Here is a tiny trained network, its code and every weight. The questions are about switching its units off for an input and a target symbol, where a switched-off unit gives its printed mean instead of its output.

import numpy as np


def w(rows, s, z=0):
    codes = np.array(rows[::2]) - 128.0
    scale = np.full(codes.shape[1], s)
    scale[-1] = z or s
    return codes * scale


def norm(h):
    return h / np.sqrt((h * h).mean(-1, keepdims=True) + 1e-5)


def f(y):
    return y / 2 * (1 + np.tanh(0.7978845608 * (y + 0.044715 * y**3)))


def softmax(a):
    e = np.exp(a - a.max(-1, keepdims=True))
    return e / e.sum(-1, keepdims=True)


def log_softmax(a):
    a = a - a.max(-1, keepdims=True)
    return a - np.log(np.exp(a).sum(-1, keepdims=True))


def net(x, mask):
    ids = ['αβδζθλμξτψ'.index(c) for c in x.split()]
    T = len(ids)
    res = E[ids] + P[:T]
    q, k, v = (norm(res) @ M[0].T for M in (Q, K, V))
    z = softmax(np.where(np.tri(T) > 0, q @ k.T / 4**0.5, -1e9)) @ v
    res = res + np.where(mask[0], z, O[0][:, -1]) @ O[0][:, :-1]
    y = f(norm(res) @ A[0][:, :-1].T + A[0][:, -1])
    res = res + np.where(mask[1:13], y, B[0][:, -1]) @ B[0][:, :-1]
    return log_softmax(norm(res)[-1] @ U[:, :-1].T + U[:, -1])


Q, K, V, O, A, B = {}, {}, {}, {}, {}, {}
E = w([
[95,151,131,88,127],'α',
[101,1,156,118,210],'β',
[97,52,131,132,182],'δ',
[55,72,149,133,165],'ζ',
[63,125,227,113,133],'θ',
[108,10,136,177,176],'λ',
[92,139,199,108,58],'μ',
[160,193,31,96,67],'ξ',
[127,233,174,152,141],'τ',
[105,106,106,236,100],'ψ',
],0.02)
P = w([
[5,191,80,136,150],'0',
[79,164,139,113,111],'1',
[120,164,131,120,108],'2',
[174,137,140,103,119],'3',
[188,109,156,117,105],'4',
[206,78,157,129,71],'5',
],0.012)
Q[0] = w([
[34,141,84,193,153],'h1',
[140,143,96,98,164],'h1',
[140,253,164,167,50],'h1',
[174,181,191,131,118],'h1',
],0.014)
K[0] = w([
[3,133,97,96,139],'h1',
[79,124,153,111,116],'h1',
[176,154,132,208,96],'h1',
[185,120,122,152,85],'h1',
],0.02)
V[0] = w([
[56,10,3,87,64],'h1',
[43,113,241,142,107],'h1',
[113,109,128,5,252],'h1',
[173,127,182,240,167],'h1',
],0.011)
O[0] = w([
[247,127,113,108,218,126],'h1',
[165,104,225,183,100,253],'h1',
[179,189,25,225,118,141],'h1',
[123,187,231,154,117,108],'h1',
],0.012,0.0073)
A[0] = w([
[94,148,113,84,132,71],'n1',
[127,59,126,205,121,98],'n2',
[128,153,163,76,115,220],'n3',
[131,1,139,163,158,138],'n4',
[188,140,102,54,76,20],'n5',
[107,80,129,228,178,2],'n6',
[129,184,122,189,64,100],'n7',
[77,229,144,65,130,54],'n8',
[80,35,114,101,187,106],'n9',
[200,107,145,163,117,180],'n10',
[156,186,173,67,161,164],'n11',
[104,143,99,174,141,133],'n12',
],0.027,0.0053)
B[0] = w([
[124,175,154,150,83,142],'n1',
[251,106,158,94,170,225],'n2',
[145,137,94,160,83,188],'n3',
[173,75,63,219,140,251],'n4',
[69,117,156,103,178,148],'n5',
[125,129,239,90,228,228],'n6',
[64,98,117,142,237,174],'n7',
[172,121,228,140,25,176],'n8',
[69,133,196,98,159,162],'n9',
[60,150,85,172,78,241],'n10',
[201,193,29,68,202,152],'n11',
[137,50,123,77,63,159],'n12',
],0.032,0.016)
U = w([
[77,125,105,137,131,4],'α',
[200,114,62,254,72,72],'β',
[250,211,183,62,61,96],'δ',
[72,129,91,140,122,74],'ζ',
[102,224,65,163,125,119],'θ',
[171,92,190,152,226,201],'λ',
[83,114,104,129,125,3],'μ',
[93,148,236,171,33,174],'ξ',
[144,41,99,37,56,102],'τ',
[82,199,191,33,182,137],'ψ',
],0.012,0.0034)

Each question gives the input, a string of symbols that net reads in full, and the target symbol t.
The units are the heads (4 rows each of Q, K, V and O) and the neurons (one row each of A and B). Each row of codes is followed by its name. A weight is (code - 128) times the scale printed after its matrix; where a second scale follows, it is the last column's (O, A, B and U).
mask holds one flag per unit, heads first, then neurons. A switched-off unit (its flag False) gives its mean, the last column of its rows in O or B, instead of its output. The means were averaged over made-up inputs and are rounded, as every weight is.
A unit's drop is (log p(t) with every unit on - log p(t) with that unit switched off) / (log p(t) with every unit on - log p(t) with every unit switched off).
The circuit of an input: a set's keep is (log p(t) with only the set's units on - log p(t) with every unit switched off) / (log p(t) with every unit on - log p(t) with every unit switched off). Starting from the 12 units with the biggest drops (on a tie, the unit counted first), units are removed one at a time, each time the one whose removal leaves the highest keep (on an exact tie, the one counted first), for as long as the keep stays at least 0.8.
units of the circuit, in order: the units of the circuit, biggest drop first
most important unit: the unit with the biggest drop
k most important neurons: the k neurons with the biggest drops, biggest first
drop of u: that unit's drop, to one decimal
input ψ τ τ δ θ, target ξ: units of the circuit, in order	[h1, n4]
input τ β ψ μ ζ β, target β: 4 most important neurons	[n4, n10, n7, n9]
input ζ δ τ τ δ, target β: units of the circuit, in order	[h1, n10]
input α ζ δ μ, target β: 2 most important neurons	[n6, n8]
input μ θ ξ, target ψ: most important unit	n5
input ζ μ τ β ζ, target β: 2 most important neurons	[n4, n10]
input λ α α ζ ξ, target ψ: units of the circuit, in order	[n5, n4]
input ζ ψ ξ δ ψ ζ, target β: 4 most important neurons	[n10, n4, n9, n7]
input μ ψ θ, target δ: units of the circuit, in order	[n11, n6, n4]
input λ ξ λ δ λ δ, target β: 3 most important neurons	[n10, n9, n5]
input ψ β τ, target δ: units of the circuit, in order	[n11, n8]
input λ ξ θ, target ψ: 2 most important neurons	[n9, n11]
input τ τ ψ ξ τ μ, target ξ: 2 most important neurons	[n4, n2]
input β μ τ μ β, target β: most important unit	h1
input β τ θ, target ξ: 2 most important neurons	[n4, n6]
input ψ ψ ζ μ, target δ: 2 most important neurons	[n11, n4]
input μ τ α, target ξ: drop of n4	0.2
input τ ξ ξ ξ α, target ψ: drop of h1	0.7
input α ψ λ ψ τ μ, target δ: drop of n6	0.0
input δ δ τ μ λ θ, target β: most important unit	n6
